Below is a small trained network, with its code and all its weights. Each question gives an input and a class and asks what happens when units are switched off, that is, made to give their printed mean instead of their output.

import numpy as np


def w(rows, s, z=0):
    codes = np.array(rows[::2]) - 128.0
    scale = np.full(codes.shape[1], s)
    scale[-1] = z or s
    return codes * scale


def f(y):
    return y / 2 * (1 + np.tanh(0.7978845608 * (y + 0.044715 * y**3)))


def log_softmax(a):
    a = a - a.max(-1, keepdims=True)
    return a - np.log(np.exp(a).sum(-1, keepdims=True))


def net(x, mask):
    res = np.array(x, float).reshape(1, 6) / 4 @ E
    y = f(res @ A[0][:, :-1].T + A[0][:, -1])
    res = res + np.where(mask, y, B[0][:, -1]) @ B[0][:, :-1]
    return log_softmax(res[-1] @ U[:, :-1].T + U[:, -1])


A, B = {}, {}
E = w([
[120,181,124,212,142,92,76,142,210,210,163],'x0',
[115,109,191,66,168,139,191,174,197,101,156],'x1',
[186,139,85,193,135,92,254,182,125,141,97],'x2',
[179,157,144,151,115,220,143,55,200,113,110],'x3',
[115,61,60,167,201,146,153,82,111,140,188],'x4',
[181,30,208,149,91,84,141,90,144,180,128],'x5',
],0.0097)
A[0] = w([
[128,97,185,162,124,93,140,77,131,124,119,41],'n1',
[138,199,199,103,82,73,100,164,112,155,49,165],'n2',
[189,115,122,151,80,197,150,60,206,105,121,81],'n3',
[70,165,92,130,127,131,143,175,97,84,134,176],'n4',
[84,111,159,86,159,126,163,188,153,139,182,185],'n5',
[110,86,70,116,176,125,122,77,164,118,182,48],'n6',
[152,62,163,116,125,116,131,104,113,186,139,69],'n7',
[164,147,118,154,121,109,76,148,144,150,167,106],'n8',
[141,104,125,83,117,159,148,114,96,93,109,71],'n9',
[131,122,150,80,202,149,150,173,202,98,144,231],'n10',
[102,86,121,156,197,109,129,97,87,144,186,135],'n11',
[147,202,109,129,155,187,135,101,141,93,120,84],'n12',
[130,152,77,180,82,147,102,67,39,165,94,213],'n13',
[131,147,65,162,94,86,81,109,74,118,85,169],'n14',
[76,147,139,176,96,103,130,137,157,174,165,76],'n15',
[158,81,189,124,137,110,104,97,135,152,123,9],'n16',
[174,169,116,158,148,105,129,160,169,163,155,97],'n17',
[102,184,102,108,155,146,109,147,115,79,166,42],'n18',
[190,158,94,147,158,130,216,138,135,141,113,35],'n19',
[121,108,127,130,86,153,187,137,81,82,119,66],'n20',
[66,168,86,135,113,120,127,184,110,103,126,249],'n21',
[131,180,141,165,120,115,115,120,173,161,179,101],'n22',
[165,85,166,151,66,113,132,98,140,135,117,142],'n23',
[129,58,93,159,164,155,139,115,117,118,171,3],'n24',
[91,198,127,169,151,109,122,105,165,173,152,137],'n25',
[86,132,173,96,145,167,67,81,137,143,160,48],'n26',
[181,135,110,183,134,83,199,189,116,132,98,79],'n27',
[125,160,164,71,58,84,80,158,160,106,74,131],'n28',
[148,143,174,127,129,254,85,58,168,128,138,112],'n29',
[80,99,144,94,130,63,55,152,93,112,188,123],'n30',
[158,87,187,155,60,101,132,134,112,145,141,59],'n31',
[164,113,113,108,96,171,159,103,46,92,84,158],'n32',
[166,48,147,128,100,72,132,142,120,125,134,164],'n33',
],0.0095,0.0021)
B[0] = w([
[100,170,75,114,140,123,68,134,168,119,96,170],'n1',
[188,114,125,159,166,167,213,175,169,100,97,255],'n2',
[113,99,106,109,180,98,169,184,96,191,191,229],'n3',
[113,129,111,59,190,109,79,154,150,147,153,222],'n4',
[131,60,177,147,55,160,110,108,162,205,134,218],'n5',
[193,147,93,168,97,160,185,174,187,61,75,180],'n6',
[127,174,83,56,172,126,53,156,149,130,137,184],'n7',
[97,95,173,152,140,115,158,112,127,95,156,170],'n8',
[71,94,144,116,140,63,138,76,143,90,83,186],'n9',
[89,63,189,159,66,174,103,111,198,162,184,235],'n10',
[218,108,105,130,142,169,222,196,168,94,80,196],'n11',
[119,126,82,24,224,148,81,167,140,193,135,196],'n12',
[119,67,185,111,60,188,126,117,187,159,147,237],'n13',
[111,38,145,122,78,198,126,101,184,171,167,219],'n14',
[68,105,140,122,184,75,171,91,136,76,117,178],'n15',
[100,177,98,85,138,126,45,157,156,127,149,178],'n16',
[84,108,160,155,133,79,119,68,73,51,137,185],'n17',
[107,166,84,91,143,140,23,156,160,137,108,208],'n18',
[120,216,88,132,28,103,109,115,129,115,188,204],'n19',
[70,129,137,129,151,54,147,109,100,74,159,185],'n20',
[125,120,104,65,182,139,98,161,144,159,147,229],'n21',
[82,81,157,116,177,88,141,87,123,61,112,190],'n22',
[98,144,82,50,176,137,85,152,172,143,123,203],'n23',
[168,144,93,124,138,180,157,124,190,73,53,172],'n24',
[101,76,140,91,173,99,154,98,126,79,101,199],'n25',
[119,227,92,149,5,87,118,100,95,27,152,219],'n26',
[141,212,86,123,11,100,117,126,66,128,195,230],'n27',
[200,120,88,141,135,159,226,136,171,88,90,249],'n28',
[171,176,109,132,131,101,200,104,31,186,239,249],'n29',
[162,193,91,154,90,89,220,122,2,164,244,241],'n30',
[129,140,92,61,162,117,64,174,180,125,137,198],'n31',
[86,76,203,144,161,68,135,108,127,66,133,221],'n32',
[84,126,109,76,177,131,62,137,110,149,152,203],'n33',
],0.0069,0.0092)
U = w([
[137,223,96,128,18,116,118,106,99,81,169,130],'0',
[114,147,75,84,207,138,33,174,174,151,126,77],'1',
[72,75,182,127,180,82,150,77,113,29,123,94],'2',
[254,124,99,136,139,177,190,173,186,74,87,125],'3',
[157,121,111,119,161,107,179,156,57,234,181,255],'4',
[109,55,188,128,42,196,104,113,202,188,152,118],'5',
[126,133,147,160,133,157,129,142,112,164,114,134],'6',
[162,155,151,162,113,142,108,112,105,122,60,82],'7',
],0.0098,0.0059)

Each question gives the input, the list of numbers given to net, and the class t.
The units are the neurons (one row each of A and B). Each row of codes is followed by its name. A weight is (code - 128) times the scale printed after its matrix; where a second scale follows, it is the last column's (A, B and U).
mask holds one flag per neuron, in row order. A switched-off neuron (its flag False) gives its mean, the last column of its row in B, instead of its output. The means were averaged over made-up inputs and are rounded, as every weight is.
A unit's drop is (log p(t) with every unit on - log p(t) with that unit switched off) / (log p(t) with every unit on - log p(t) with every unit switched off).
The circuit of an input: a set's keep is (log p(t) with only the set's units on - log p(t) with every unit switched off) / (log p(t) with every unit on - log p(t) with every unit switched off). Starting from the 12 units with the biggest drops (on a tie, the unit counted first), units are removed one at a time, each time the one whose removal leaves the highest keep (on an exact tie, the one counted first), for as long as the keep stays at least 0.8.
units of the circuit, in order: the units of the circuit, biggest drop first
unit that matters most: the unit with the biggest drop
top k neurons: the k neurons with the biggest drops, biggest first
drop of u: that unit's drop, to one decimal
input [-2,-6,-3,1,6,2], class 3: units of the circuit, in order => n11; n6
input [-1,-6,-4,-2,-6,5], class 3: top 2 neurons => n2; n28
input [-8,-6,6,-2,2,5], class 2: unit that matters most => n32
input [-8,1,-2,8,3,7], class 2: top 3 neurons => n32; n9; n20
input [-3,7,-7,-6,8,7], class 3: top 3 neurons => n11; n6; n24
input [4,-7,6,-1,0,-5], class 5: units of the circuit, in order => n14; n13
input [7,-4,-6,5,-2,7], class 1: units of the circuit, in order => n23; n16
input [-7,-5,1,8,1,6], class 4: top 2 neurons => n3; n29
input [8,5,8,-7,-4,3], class 0: top 2 neurons => n27; n19
input [-8,2,3,-7,4,6], class 2: top 4 neurons => n32; n20; n9; n29
input [5,4,-6,3,-5,-3], class 0: top 2 neurons => n26; n29
input [-8,6,-1,-3,-8,-4], class 2: top 4 neurons => n9; n20; n32; n11
input [-6,-1,0,-7,-2,-8], class 1: top 4 neurons => n18; n4; n21; n29
input [3,-3,3,6,2,-2], class 4: units of the circuit, in order => n3
input [8,-4,3,5,-7,-4], class 2: top 2 neurons => n17; n22
input [-7,-4,-7,8,7,4], class 4: top 4 neurons => n29; n3; n27; n19
input [6,2,-7,8,6,-4], class 4: top 3 neurons => n29; n3; n12
input [-1,0,-3,-7,-6,0], class 4: top 2 neurons => n30; n11
input [-7,-2,1,-6,4,-6], class 2: top 4 neurons => n32; n20; n9; n12
input [3,1,7,4,3,4], class 0: units of the circuit, in order => n19
input [1,-4,-8,-4,-3,4], class 0: drop of n26 => 0.4
input [7,-8,-2,-8,-3,-7], class 4: drop of n23 => 0.3
input [-1,3,0,7,7,5], class 3: drop of n11 => 0.7
input [5,3,5,1,-7,8], class 1: drop of n31 => 0.1
